Here is a tiny trained network, its code and every weight. The questions are about switching its units off for an input and a class, where a switched-off unit gives its printed mean instead of its output.

import numpy as np


def w(rows, s, z=0):
    codes = np.array(rows[::2]) - 128.0
    scale = np.full(codes.shape[1], s)
    scale[-1] = z or s
    return codes * scale


def f(y):
    return y / 2 * (1 + np.tanh(0.7978845608 * (y + 0.044715 * y**3)))


def log_softmax(a):
    a = a - a.max(-1, keepdims=True)
    return a - np.log(np.exp(a).sum(-1, keepdims=True))


def net(x, mask):
    res = np.array(x, float).reshape(1, 7) / 4 @ E
    y = f(res @ A[0][:, :-1].T + A[0][:, -1])
    res = res + np.where(mask, y, B[0][:, -1]) @ B[0][:, :-1]
    return log_softmax(res[-1] @ U[:, :-1].T + U[:, -1])


A, B = {}, {}
E = w([
[131,126,128,122,123,128],'x0',
[51,60,132,41,192,57],'x1',
[117,110,77,32,99,245],'x2',
[88,213,61,91,55,54],'x3',
[124,127,129,127,125,126],'x4',
[254,37,58,95,103,91],'x5',
[125,126,129,128,120,126],'x6',
],0.0068)
A[0] = w([
[132,47,202,186,209,215,136],'N0',
[104,94,149,92,166,51,102],'N1',
[231,43,136,134,145,142,134],'N2',
[194,200,101,202,90,158,88],'N3',
[91,75,63,70,82,205,187],'N4',
[159,149,184,193,98,23,77],'N5',
[184,198,150,152,113,175,134],'N6',
[198,42,71,112,80,76,126],'N7',
[152,35,181,145,154,216,129],'N8',
[113,162,69,60,47,159,193],'N9',
[131,84,183,188,132,24,79],'N10',
[42,139,157,127,116,205,238],'N11',
[142,153,92,210,50,188,110],'N12',
[72,154,48,131,36,101,104],'N13',
[119,137,173,164,133,42,106],'N14',
[88,193,170,181,153,131,254],'N15',
[66,175,217,107,139,140,140],'N16',
[137,203,79,99,104,81,46],'N17',
[2,194,93,102,162,170,95],'N18',
[58,78,39,83,104,218,90],'N19',
[188,169,138,185,37,159,82],'N20',
[65,95,107,61,175,87,88],'N21',
[184,80,104,85,105,130,184],'N22',
[104,183,79,77,130,80,38],'N23',
],0.0079,0.0032)
B[0] = w([
[77,246,190,56,23,19,253],'N0',
[78,60,125,119,138,212,184],'N1',
[75,187,101,115,127,102,230],'N2',
[52,26,142,19,182,160,197],'N3',
[207,101,170,182,152,145,250],'N4',
[206,138,169,138,124,226,211],'N5',
[59,54,116,60,164,87,178],'N6',
[58,229,1,172,173,162,241],'N7',
[155,212,185,73,90,63,232],'N8',
[207,126,166,162,80,85,225],'N9',
[156,158,175,158,127,228,201],'N10',
[205,163,74,216,193,97,228],'N11',
[57,53,171,68,211,124,191],'N12',
[154,159,193,63,50,73,191],'N13',
[223,89,189,141,131,173,188],'N14',
[176,106,77,152,157,92,228],'N15',
[55,158,49,193,199,124,195],'N16',
[128,220,168,42,51,123,162],'N17',
[178,182,102,111,180,131,209],'N18',
[175,74,171,191,98,189,225],'N19',
[55,66,76,86,173,148,191],'N20',
[62,41,137,72,146,191,200],'N21',
[138,177,48,167,145,120,215],'N22',
[102,151,200,39,121,133,159],'N23',
],0.0052,0.0054)
U = w([
[108,214,205,56,58,37,45],'0',
[2,19,144,51,189,202,60],'1',
[160,135,119,136,169,78,252],'2',
[90,203,26,206,151,136,63],'3',
[205,114,199,190,106,246,53],'4',
[88,126,132,158,96,118,242],'5',
],0.0086,0.0046)

Each question gives the input, the list of numbers given to net, and the class t.
The units are the neurons (one row each of A and B). Each row of codes is followed by its name. A weight is (code - 128) times the scale printed after its matrix; where a second scale follows, it is the last column's (A, B and U).
mask holds one flag per neuron, in row order. A switched-off neuron (its flag False) gives its mean, the last column of its row in B, instead of its output. The means were averaged over made-up inputs and are rounded, as every weight is.
A unit's drop is (log p(t) with every unit on - log p(t) with that unit switched off) / (log p(t) with every unit on - log p(t) with every unit switched off).
The circuit of an input: a set's keep is (log p(t) with only the set's units on - log p(t) with every unit switched off) / (log p(t) with every unit on - log p(t) with every unit switched off). Starting from the 12 units with the biggest drops (on a tie, the unit counted first), units are removed one at a time, each time the one whose removal leaves the highest keep (on an exact tie, the one counted first), for as long as the keep stays at least 0.8.
units of the circuit, in order: the units of the circuit, biggest drop first
unit that matters most: the unit with the biggest drop
k most important neurons: the k neurons with the biggest drops, biggest first
input [-2,-8,-3,-1,-8,-8,-4], class 1: 3 most important neurons : N3, N12, N6
input [1,-1,-2,5,3,-8,7], class 3: units of the circuit, in order : N16
input [4,4,-2,-7,-6,-6,-2], class 0: 2 most important neurons : N0, N8
input [5,-3,-8,4,8,6,-7], class 4: 4 most important neurons : N5, N10, N14, N0
input [0,1,6,-5,2,7,1], class 3: units of the circuit, in order : N7, N22
input [7,-7,5,8,-3,6,-2], class 0: 3 most important neurons : N13, N9, N17
input [2,0,-8,3,-3,7,8], class 4: units of the circuit, in order : N5, N10
input [2,-5,5,-7,-2,3,0], class 0: units of the circuit, in order : N0, N8
input [-5,-3,3,3,2,8,5], class 3: 2 most important neurons : N7, N22
input [0,-8,1,-7,6,-3,-3], class 1: units of the circuit, in order : N3, N6
input [-3,-8,8,1,-7,7,2], class 1: 4 most important neurons : N3, N12, N20, N6
input [5,-7,7,-1,7,-3,1], class 1: 3 most important neurons : N12, N6, N3
input [-1,3,3,-7,-7,-8,-2], class 3: units of the circuit, in order : N16, N11
input [3,3,5,-3,1,-1,-4], class 4: 2 most important neurons : N19, N4
input [-8,-3,-4,6,-8,-5,-3], class 2: unit that matters most : N0
input [-3,-5,4,3,-3,-5,-7], class 1: 2 most important neurons : N12, N3
input [6,5,-1,0,4,8,-4], class 3: units of the circuit, in order : N7, N22
input [7,6,6,5,4,-7,-4], class 2: 3 most important neurons : N11, N18, N9
input [3,-8,7,3,1,-3,-1], class 1: units of the circuit, in order : N12, N3
input [-4,-6,-8,-8,-8,-1,-1], class 0: 2 most important neurons : N0, N8
input [4,-6,-7,6,-5,3,-7], class 4: units of the circuit, in order : N5
input [5,1,3,2,6,-6,2], class 3: units of the circuit, in order : N16, N11
input [-1,5,-4,-8,1,-8,4], class 0: 3 most important neurons : N0, N8, N7
input [-3,-4,-4,-1,-4,6,-7], class 3: units of the circuit, in order : N7, N2
input [-3,-5,-4,-6,-4,7,6], class 3: 2 most important neurons : N7, N2
input [-5,-5,1,7,-5,5,-4], class 0: 3 most important neurons : N13, N17, N9
input [-1,2,8,-5,-8,-1,-2], class 4: units of the circuit, in order : N19, N4
input [3,-6,-8,0,3,-4,-8], class 4: units of the circuit, in order : N5
input [-4,-6,4,-4,7,4,7], class 5: 2 most important neurons : N8, N21
